[ 57  -2  73 -48  -8] = j476
[ 57  73 -49  -2  -8] = j63
[-33 -11  80 -36   2] = j835
[  9  21  28 -10  -4] = j19
[ 96  99 -91  35 -26] = j839
[ 25  56 -43   9   7] = j278
[ -7  -2  73 -49  57] = j57
[  83  103 -101   26  -22] = j686
[ 18  40 -19  -8   9] = j591
[21 80 54 -5  9] = j981
[-24 -63 -19 -22 -16] = j321
[-5 54 80 22  9] = j673
order: [ -8  -2 -49  73  57] -> j63
order: [ 9 -5 21 80 54] -> j981
order: [ -8  57  73 -49  -2] -> j63
order: [ -8 -48  73  -2  57] -> j476
order: [ 40 -19  -8   9  18] -> j591

[ -3  89  57 -15] -> j63
[-35 -72  22 -32] -> j839
[-72  22 -36 -31] -> j476
[-56 -54  -7  23] -> j321
[-18 -34 -74   6] -> j835
[27 10 78 -7] -> j591
[-32 -35  22 -71] -> j57
order: [-15  57  -3  89] -> j63
order: [-71 -35 -32  22] -> j57
order: [-74 -34 -18   6] -> j835
order: [-72 -36 -31  22] -> j476
order: [ 22 -32 -35 -71] -> j57
order: [-72 -35 -32  22] -> j839

[ 12  20 -28 -31 -38  50 -10  -9 -15 -15 -13 -54 -86  32  20 -38  23  16
 -38   5]  j57
[-10  -4  12  51  23 -44 -13  40  44 -34  -9  32 -86  -7  18  20   2   5
  20  24]  j19
[  8   0  44 -31  -1  22  21 -32  -3  44  38   6 -86  30  -9  45 -55 -12
  -3   7]  j591
[ 45  38 -32  -9  30   1  -1  -3   6   8 -55   7 -86  -3  21  44 -12  22
  44 -32]  j673
[ -4   9 -32 -23 -37  38 -10  12  -2 -63 -18  -9 -86  -1 -21 -12  22  41
 -12 -28]  j321
[ -9  21  44  38 -32 -12  -3  -1 -32 -86  44  22  30   0   6  -3   7  45
   8 -55]  j835
order: [-32  30   7   6  45 -32  21  -1  22  38 -86   1  44  -3 -55  44   8  -9
 -12  -3] -> j673
order: [-86 -55 -32 -32 -12  -9  -3  -3  -1   0   6   7   8  21  22  30  38  44
  44  45] -> j835

[ 11  -4   5  32 -34 -25  14  20 -22  45  20   5   0  33 -19 -49   3  18
  63  12  -8  11 -20 -19  11  11   2 -40 -15   9  14 -13  20  13 -39   5
  31 -14  27]  j673
[ 31   2  27   9 -18  20   0   7 -18  -3  -7 -25   2  -5 -30  -3  19 -15
  -4  -9   7 -31   2   9   0  31  12   7 -55 -24   0  11  11  -6  49   8
  20  46  -9]  j63
[ -4 -15  -5   2 -25  27 -55  20  -7 -18  46   9  11  20   2   9 -24   1
  19   8   0  -3   2  11  -3 -31 -30  49   0   7  -6  -9  -9   7   7  31
  31  12 -18]  j19
[ 49  27   2   0  31  -5  -6 -31 -55  11 -30   2  46  20 -24  20  -9 -18
 -18   0   9  -3  19 -25  -7   7   0  -4  11  31   7  -3   9 -15   8   7
  11   2  -9]  j321
[ 39   7   3  13  16 -19   6 -22  30  17   7 -25  48  -5 -35 -25 -39  -6
 -14 -68 -14   6 -11   1  10  22   5  13  25  -6  -8  -8  11 -13  12  32
  31 -14 -39]  j278
order: [  9   0  31  12   7 -55 -24   0  11  11  -6  49   8  20  46  -9  31   2
  27   9 -18  20   0   7 -18  -3  -7 -25   2  -5 -30  -3  19 -15  -4  -9
   7 -31   2] -> j63
order: [-39 -14  31  32  12 -13  11  -8  -8  -6  25  13   5  22  10   1 -11   6
 -14 -68 -14  -6 -39 -25 -35  -5  48 -25   7  17  30 -22   6 -19  16  13
   3   7  39] -> j278
order: [-68 -39 -39 -35 -25 -25 -22 -19 -14 -14 -14 -13 -11  -8  -8  -6  -6  -5
   1   3   5   6   6   7   7  10  11  12  13  13  16  17  22  25  30  31
  32  39  48] -> j278
order: [-55 -31 -30 -25 -24 -18 -18 -15  -9  -9  -7  -6  -5  -4  -3  -3   0   0
   1   2   2   2   7   7   7   8   9   9  11  11  12  19  20  20  27  31
  31  46  49] -> j19
order: [-55 -31 -30 -25 -24 -18 -18 -15  -9  -9  -7  -6  -5  -4  -3  -3   0   0
   0   2   2   2   7   7   7   8   9   9  11  11  12  19  20  20  27  31
  31  46  49] -> j63
order: [ 27 -14  31   5 -39  13  20 -13  14   9 -15 -40   2  11  11 -19 -20  11
  -8  12  63  18   3 -49 -19  33   0   5  20  45 -22  20  14 -25 -34  32
   5  -4  11] -> j673
order: [ -9  31   2  27   9 -18  20   0   7 -18  -3  -7 -25   2  -5 -30  -3  19
 -15  -4  -9   7 -31   2   9   0  31  12   7 -55 -24   0  11  11  -6  49
   8  20  46] -> j63

[ 50 -35 -71 -11  36] = j839
[-11  36 -71  51 -35] = j321
[-11  36 -71  33 -35] = j19
order: [-35  33 -71  36 -11] -> j19
order: [-71 -35 -11  36  50] -> j839
order: [ 36 -71  51 -35 -11] -> j321

[ 4  2  0  0  0  0  0 -1  0  5  1 -7 -1  0 -4 10 -1 -4 -3 -1  6  0  0  0
  0 12 -4 18  3 -1  6 -3 -5  0] = j839
[ -3 -11  -1  12   7   1   1   1  -1 -12  -2  -7   1   8   6  -3 -18  -2
 -21   1   3   0   0   4   1   2   5  -4   0 -13   2   1  11   0] = j673
[  0 -22   0   3   1   1  -1   0 -15   7   0  -2   8   1  -1   0  -1   3
  -1  -8 -10   4   6 -22   0   5 -12 -12   1   1  -2 -10 -14   0] = j278
[ -1 -10   7   1   0   0   0   1  -2  -8  -1  -1   0   5   8 -22   3   1
   4  -1 -22   0   1 -12   1 -15  -2 -14 -10   1 -12   3   6   0] = j476
[ -17  -18   28    2    4    1    2   -5   -5   -2   -4  -29    8   -2
   10  -29    8    0   13   -9  -35    1    1   16    7  -60  -16 -100
  -25   18  -12    5   29    1] = j835
[  0   7 -11  -3   1   0  -3  -4  -1   2   0   1   2  -7  12  -2   0   8
 -13   6   1   1   1   3 -18   0   1  11   1   4 -21   5  -2 -12] = j321
[  0  13 -16   0  -5   0   0   3   1 -15   1  23   3  -1  -3  16  -2   9
  -7   3  20   0   0  -7  -1  29  -2  21   7 -10   1   0  -9   0] = j686
[  2   2 -10   0   1   0   0   1   0  -9   1  10  -1   5  -3  12  -3   0
  -5   3  18   0  -1  -9   0  39   2  32   4  -7  19  -3 -11   0] = j981
order: [  0  -1   3  -1  -8 -10   4   6 -22   0   5 -12 -12   1   1  -2 -10 -14
   0   0 -22   0   3   1   1  -1   0 -15   7   0  -2   8   1  -1] -> j278
order: [  0  -3 -11  -1  12   7   1   1   1  -1 -12  -2  -7   1   8   6  -3 -18
  -2 -21   1   3   0   0   4   1   2   5  -4   0 -13   2   1  11] -> j673
order: [  0  -1  -9   0  39   2  32   4  -7  19  -3 -11   0   2   2 -10   0   1
   0   0   1   0  -9   1  10  -1   5  -3  12  -3   0  -5   3  18] -> j981
order: [-22 -22 -15 -14 -12 -12 -10 -10  -8  -2  -2  -1  -1  -1  -1   0   0   0
   0   0   0   1   1   1   1   1   1   3   3   4   5   6   7   8] -> j476
order: [-12  -2   5 -21   4   1  11   1   0 -18   3   1   1   1   6 -13   8   0
  -2  12  -7   2   1   0   2  -1  -4  -3   0   1  -3 -11   7   0] -> j321

[ 2  2  2  0  0  2 41  6  2  0  1  1  2  0  2  1 11  0  2  1  0  2  1] = j19
[ 2 41  2  1  2  0  2  2  0  2  0  2 11  0  1  1  0  6  2  2  0  0  1] = j278
[ 0  1  1  2  0  2  2  2  1  2  0  1  1  2  0 41 11  6  2  0  0  2  0] = j686
[ 1  3  2  1  1  2  5  2  1  0  0  4 16 37 71 89 80 46 19  5  2  3  2] = j63
[ 2  3  1  1  0  2  5  1  1  0 -1  0  0  0  2  3 14 33 55 51 45 38 12] = j981
[ 2  2  2  2  0  2  6  1  1  0  1  0  1  0  0  0  2  1  2  2  2 11 41] = j321
[ 0 45 38  1  1  0 -1  0  3 14  0 55  5  2 51  2  0 12  2  0 33  3  1] = j591
[ 1  2  1  1  0  3  5  2  1  0 -1  0 11 17 60 80 85 59 30  5  2  3  2] = j57
[21  2  0 49 -2  8 36  0  1 81  1  3  2  0  2 61 89  1  1  1  2  1  0] = j476
order: [ 1  3 33  0  2 12  0  2 51  2  5 55  0 14  3  0 -1  0  1  1 38 45  0] -> j591
order: [ 0  2  0  0  2  6 11 41  0  2  1  1  0  2  1  2  2  2  0  2  1  1  0] -> j686
order: [ 1  0  0  2  2  6  0  1  1  0 11  2  0  2  0  2  2  0  2  1  2 41  2] -> j278
order: [ 0  5  2  1  1 -1  0  1 55  1 33 38  2  2  3  0 14 51 12  0  3  0 45] -> j981
order: [ 2  2  0  0  1  2 41  2  1  2  0  2  2  0  2  0  2 11  0  1  1  0  6] -> j278
order: [ 0  0  0  0  0  0  0  1  1  1  1  2  2  2  2  2  2  2  2  2  6 11 41] -> j278
order: [-1  0  0  0  0  0  1  1  1  1  2  2  2  3  3  5 12 14 33 38 45 51 55] -> j981

[-31  27  -4 -12 -21 -14  23 -46   4] = j321
[ 15 -23 -64 -23 -12  21  55  -1  -5] = j19
[-16  26   3 -27 -31 -21  30 -88  52] = j476
[-27 -31  30 -88 -16 -21  52  27   3] = j839
[-63  15  -1  21 -23  55 -23  -5 -12] = j673
[-20  29   5 -22 -29 -21  29 -84  38] = j835
order: [-63 -23 -23 -12  -5  -1  15  21  55] -> j673
order: [-88 -31 -27 -21 -16   3  26  30  52] -> j476
order: [-84 -29 -22 -21 -20   5  29  29  38] -> j835
order: [ -1  21 -23  55 -23  -5 -12 -63  15] -> j673
order: [ -5  15 -23 -64 -23 -12  21  55  -1] -> j19
order: [-46 -31 -21 -14 -12  -4   4  23  27] -> j321

[  8 -28  43  50   6  18  32   9  10 -54 -31 -12  64  -3  -5  36 -66  70
 -50 -41   4 -42  62 -22  34 -30 -40  70  26  40 -44   3  39   6  15 -66
 -77   7  15  19 -23] -> j476
[ 32 -42  34   8  36 -28 -43  50 -31  15  62   3 -23  -5 -66 -77  15  26
 -41  64  19 -30   9 -12  70   6  40   4 -54  18   7 -40  43  70  39  -3
 -22 -66 -50  10   6] -> j19
[-43  26 -23   8 -50  10  70  36  18   7 -31 -23  -3  34  62 -77  64   6
 -54 -66 -40  16 -12  19   9 -42  15 -28  40  70 -41  43 -66  50  32   6
  39   3   4 -30  -5] -> j591
[-12  -5 -50   9 -22 -31   8  62  19   7  70  39 -30  -3 -54 -77  32  36
 -23 -41   6 -43 -40  50  70 -66  15   4  10  64  40  26 -42 -66  34 -28
  18  16  43   6   3] -> j278
order: [-50  10   6  32 -42  34   8  36 -28 -43  50 -31  15  62   3 -23  -5 -66
 -77  15  26 -41  64  19 -30   9 -12  70   6  40   4 -54  18   7 -40  43
  70  39  -3 -22 -66] -> j19
order: [ 10   6  32 -42  34   8  36 -28 -43  50 -31  15  62   3 -23  -5 -66 -77
  15  26 -41  64  19 -30   9 -12  70   6  40   4 -54  18   7 -40  43  70
  39  -3 -22 -66 -50] -> j19
order: [-77 -66 -66 -54 -50 -43 -42 -41 -40 -31 -30 -28 -23 -22 -12  -5  -3   3
   4   6   6   7   8   9  10  15  15  18  19  26  32  34  36  39  40  43
  50  62  64  70  70] -> j19
order: [ 16  43   6   3 -12  -5 -50   9 -22 -31   8  62  19   7  70  39 -30  -3
 -54 -77  32  36 -23 -41   6 -43 -40  50  70 -66  15   4  10  64  40  26
 -42 -66  34 -28  18] -> j278
order: [ 70 -40  50  40 -12  43  36  26  19 -22   7 -42  70   8  62 -66  16 -41
  39   3 -54 -66  34 -43  18  -3 -28  32  -5 -77 -23 -30 -50   4   6   9
  10  15  64 -31   6] -> j278
order: [  3   6  43  16  18 -28  34 -66 -42  26  40  64  10   4  15 -66  70  50
 -40 -43   6 -41 -23  36  32 -77 -54  -3 -30  39  70   7  19  62   8 -31
 -22   9 -50  -5 -12] -> j278

[ 27 -25 -40  75   9 -30   6   0 -10 -24 -62   3  -4 -29  17 -18   1  61
  71  24  25  22  58 -15  16  28 -33]  j835
[ 26 -11 -35  49 -15   1  14  -9  -3  -9 -41   4   8   4 -31  -8  -1  -7
  26 -34  -3 -14  54  11  -1  -5 -26]  j673
[-16 -35   7  35  83 -84 -38  28 -17 -33 -31 -10 -44   1 -55 -12  -1 -31
  36 -30  -8 -22  89  16 -11  -8 -38]  j686
[ 15  11 -22  37 -51  45  54 -12  12   5 -38  25  28 -46  73   3   3  73
  35  59  35  47 -19 -35  16  38  10]  j57
[-10 -38 -55 -84 -30   7 -12  36 -44 -33 -17   1  -1  27 -16  -8 -35 -31
  89  83  -8  35  16 -31 -22 -11 -38]  j63
[ 26 -11 -35  49 -15   1  14  -9  -3  -9 -41   4   8 -20  27 -10   1  57
  43  27  22  20  20 -13  16  11 -16]  j476
[ 15  11 -22  37 -51  45  54 -12  12   5 -38  25  28 -46  73   3  -1  -8
  34   0   5   2  54  -2  -8   7 -18]  j19
[-16 -14  18  -2  43 -40 -10  18  -8 -12   1  -7 -25   9 -38  -1  -1 -38
   3 -25 -12 -18  36  13 -11 -12 -11]  j591
[  2 -23  -8  26  40 -49 -24  12 -11 -27 -21  -8 -22   0 -28 -10   1  -7
  29 -14  -3 -11  53   9   0  -3 -26]  j278
[ 26 -11 -35  49 -15   1  14  -9  -3  -9 -41   4   8 -20  27 -10   1  57
  43  27  22  20  20 -13  16  22 -16]  j839
order: [ -8 -38 -16 -35   7  35  83 -84 -38  28 -17 -33 -31 -10 -44   1 -55 -12
  -1 -31  36 -30  -8 -22  89  16 -11] -> j686
order: [-31  35 -17 -16  -8 -12 -35   7 -30  -8 -22 -44 -33 -38  36 -31 -11 -84
   1 -10  16  28  -1 -38  89 -55  83] -> j686
order: [ -9  -8   1   4  26 -31 -14  -1 -11  -1  54   4  11  49 -41  -7 -26  -3
   8 -35 -15  14  -3  -9 -34  26  -5] -> j673

[  3   0  51 -59 -70  21 -87 -80 -42 119]  j835
[-19  25  19   1 -51  49 -64 -19 -12  22]  j476
[  1  25  19  48 -19  22 -50 -19 -64 -12]  j19
[-64 -50  49  25 -12  19 -19   1  22 -19]  j591
order: [119  21   3   0 -80 -59 -70  51 -42 -87] -> j835
order: [-59 -70  21 -87 -80 -42 119   3   0  51] -> j835
order: [ 22 -12 -19 -64  49 -51   1  19  25 -19] -> j476
order: [-42 119   3   0  51 -59 -70  21 -87 -80] -> j835
order: [ 22 -19  25  19   1 -51  49 -64 -19 -12] -> j476
order: [-19   1  22 -19 -64 -50  49  25 -12  19] -> j591

[-45 -31 -12 -10  -3 -21 -29 -47 -76 -25  -4 -26 -86 -16 -62 -57   4 -81
 -72 -34 -23 -75 -72 -31 -40 -25 -29 -98   6 -31 -25 -33 -55 -33 -34 -57
 -42 -21  27 -60 -58   1 -18 -31 -55 -32 -33  20 -66 -19 -89 -69 -36 -35] -> j686
[-55 -28 -46 -40 -38 -51 -29 -34 -23 -55 -56 -40 -21 -31 -28 -40 -43 -43
 -32 -34 -38 -60 -29 -44 -24 -24 -47 -45 -32 -39 -40 -50 -60 -34 -37 -67
 -12 -43 -40 -45 -52 -32 -31 -18 -38 -30 -47 -46 -16 -47 -41 -52 -26 -51] -> j673
[-37 -34 -51 -12 -16 -56 -34 -46 -47 -52 -24 -28 -60 -31 -26 -38 -52 -29
 -32 -55 -29 -28 -44 -23 -45 -30 -60 -47 -45 -34 -67 -24 -31 -21 -39 -32
 -43 -38 -40 -32 -38 -18 -50 -46 -47 -39 -40 -43 -40 -41 -40 -55 -51 -43] -> j591
[33 36 59 41 41 34 34 35 21 59 45 30 24 30 42 56 49 35 38 29 43 66  3 36
 48 37 49 26 20 35 64 39 53 33 13 68 10 43 30 38 52 32 40 17 21 52 30 29
 26 45 19 59 17 65] -> j839
[-86 -32 -12 -29  -3 -66 -36 -31 -35 -23 -75 -42 -25 -29 -31 -10 -25 -34
 -18 -40  -4 -21 -98 -55  20   6 -32 -76 -72 -55  27 -33 -25 -45 -89 -26
 -57 -31 -69 -33 -58 -34 -19 -31 -72   4 -62 -57 -21 -47 -81 -16 -60   1] -> j981
order: [  1 -60 -16 -81 -47 -21 -57 -62   4 -72 -31 -19 -34 -58 -33 -69 -31 -57
 -26 -89 -45 -25 -33  27 -55 -72 -76 -32   6  20 -55 -98 -21  -4 -40 -18
 -34 -25 -10 -31 -29 -25 -42 -75 -23 -35 -31 -36 -66  -3 -29 -12 -32 -86] -> j981
order: [-67 -60 -60 -56 -55 -55 -52 -52 -51 -51 -50 -47 -47 -47 -46 -46 -45 -45
 -44 -43 -43 -43 -41 -40 -40 -40 -40 -40 -39 -38 -38 -38 -37 -34 -34 -34
 -32 -32 -32 -31 -31 -30 -29 -29 -28 -28 -26 -24 -24 -23 -21 -18 -16 -12] -> j673

[ -25    5 -116   68  -25   91  112]  j321
[ -25  113   90   95 -116  -25    5]  j476
[  91 -116  113  -25    5  -25   95]  j591
[ -25  -26   90   95 -116    5  113]  j673
order: [ 113    5 -116   95   90  -26  -25] -> j673
order: [-116  -25  -25    5   90   95  113] -> j476
order: [ 113  -25  -26   90   95 -116    5] -> j673
order: [ -25 -116  112  -25   91    5   68] -> j321
order: [-116  -25  113    5   91   95  -25] -> j591
order: [  91   95  113  -25  -25    5 -116] -> j591

[-11   4 -23  80 -53 -29  70  43  -1] = j57
[ 34 -33 -44  12 -23  -2 -44 -73 -67] = j835
[-91 -57  66  72  78  71 -65 -75  -5] = j19
[ 71  -5  78 -76  72 -57 -91  66 -65] = j476
order: [-65 -75  -5 -91 -57  66  72  78  71] -> j19
order: [-91 -75 -65 -57  -5  66  71  72  78] -> j19
order: [ -1  70   4 -11  43 -23  80 -29 -53] -> j57
order: [-65  66 -91 -57  72 -76  78  -5  71] -> j476

[ 18 -78  -8  -8 -24 -55 -17  14  87 -15  67 -79 -29  -7] : j686
[ 66 -55 -79 -78  -7  18 -17  -8 -29  14 -24  87  -8 -15] : j278
[ 45  -1 -34  -7  45  28 -50 -24 -11  65 -24  17  22   5] : j981
[  9  67 -73 -54 -12  22 -34  18 -33  86 -14 -33 -47 -37] : j19
[  9  34 -24  28  31  45 -65   6 -36  89 -52  -8 -10 -15] : j57
[ 49 -23 -56 -35  -7  20 -18  -8  13  67   1  36  -3 -38] : j591
[ 44 -33 -42 -70 -40  24 -61   1 -40  12  10   9 -47 -47] : j673
[ 28 -15 -10  45  90 -65  31   9  -8 -52   6 -36  34 -24] : j839
order: [-15  -8  87 -24  14 -29  -8 -17  18  -7 -78 -79 -55  66] -> j278
order: [-54 -12  22 -34  18 -33  86 -14 -33 -47 -37   9  67 -73] -> j19
order: [-50 -34 -24 -24 -11  -7  -1   5  17  22  28  45  45  65] -> j981
order: [ 89  -8  28   6   9 -24  34 -65 -15  31 -10 -36 -52  45] -> j57
order: [  5  22  17 -24  65 -11 -24 -50  28  45  -7 -34  -1  45] -> j981
order: [-79 -78 -55 -29 -24 -17 -15  -8  -8  -7  14  18  66  87] -> j278

[ 17  36 -43  52  -3 -32] -> j19
[ 17 -43  -4  52 -32  36] -> j278
[-77  46 -84 -18   8  44] -> j686
[  1 -14   9  -1  54 -50] -> j981
[-27  25  -8 -29  67 -17] -> j57
[-18   9 -77  46  44 -84] -> j591
[ 49  21 -17  31  39 -61] -> j673
order: [-84  44  46 -77   9 -18] -> j591
order: [-61  49 -17  21  31  39] -> j673
order: [  8  44 -77  46 -84 -18] -> j686
order: [-43 -32  -4  17  36  52] -> j278
order: [ -3 -32  17  36 -43  52] -> j19

[   8   -3   21  -14    7   -4   40   13  -36   20  -47   11    5    2
  -70  -11    5   -7  -16    7  -24   27  -29  -47  -56 -104   -1  -11
  -22   20   -1   36    6]  j278
[ -6  -1  10   8 -13 -11   0  14 -22   6  -9   3   6 -17 -23  -8  11  14
   8   7  -3  16  -6 -26 -37 -48   1   1 -29  11   3   8  20]  j19
[-18  15 -22  -6 -31 -24 -40   6 -24  10  20   8  -1 -45  -7 -26  13  20
  20  -7  27  -5  15 -33 -34 -50   5  -4 -54 -20  -3  -6  24]  j839
[  -1  -70   20  -14    5  -36   -7   36    7  -29   -4   11  -11  -22
    7   -3   40    3   21  -47   -1  -47   27    5  -11    6   13  -24
 -104   20    8  -16  -56]  j673
[ -56  -29   14   -3    7   40   20   20   11   36    7   -4  -11    5
  -14   21   27  -16  -36  -24  -22    8   -1  -70  -47   -1    6   -7
  -47    3 -104  -11    5]  j57
order: [   6   36   -1   20  -22  -11   -1 -104  -56  -47  -29   27  -24    7
  -16   -7    5  -11  -70    2    5   11  -47   20  -36   13   40   -4
    7  -14   21   -3    8] -> j278
order: [ -56  -16    8   20 -104  -24   13    6  -11    5   27  -47   -1  -47
   21    3   40   -3    7  -22  -11   11   -4  -29    7   36   -7  -36
    5  -14   20  -70   -1] -> j673

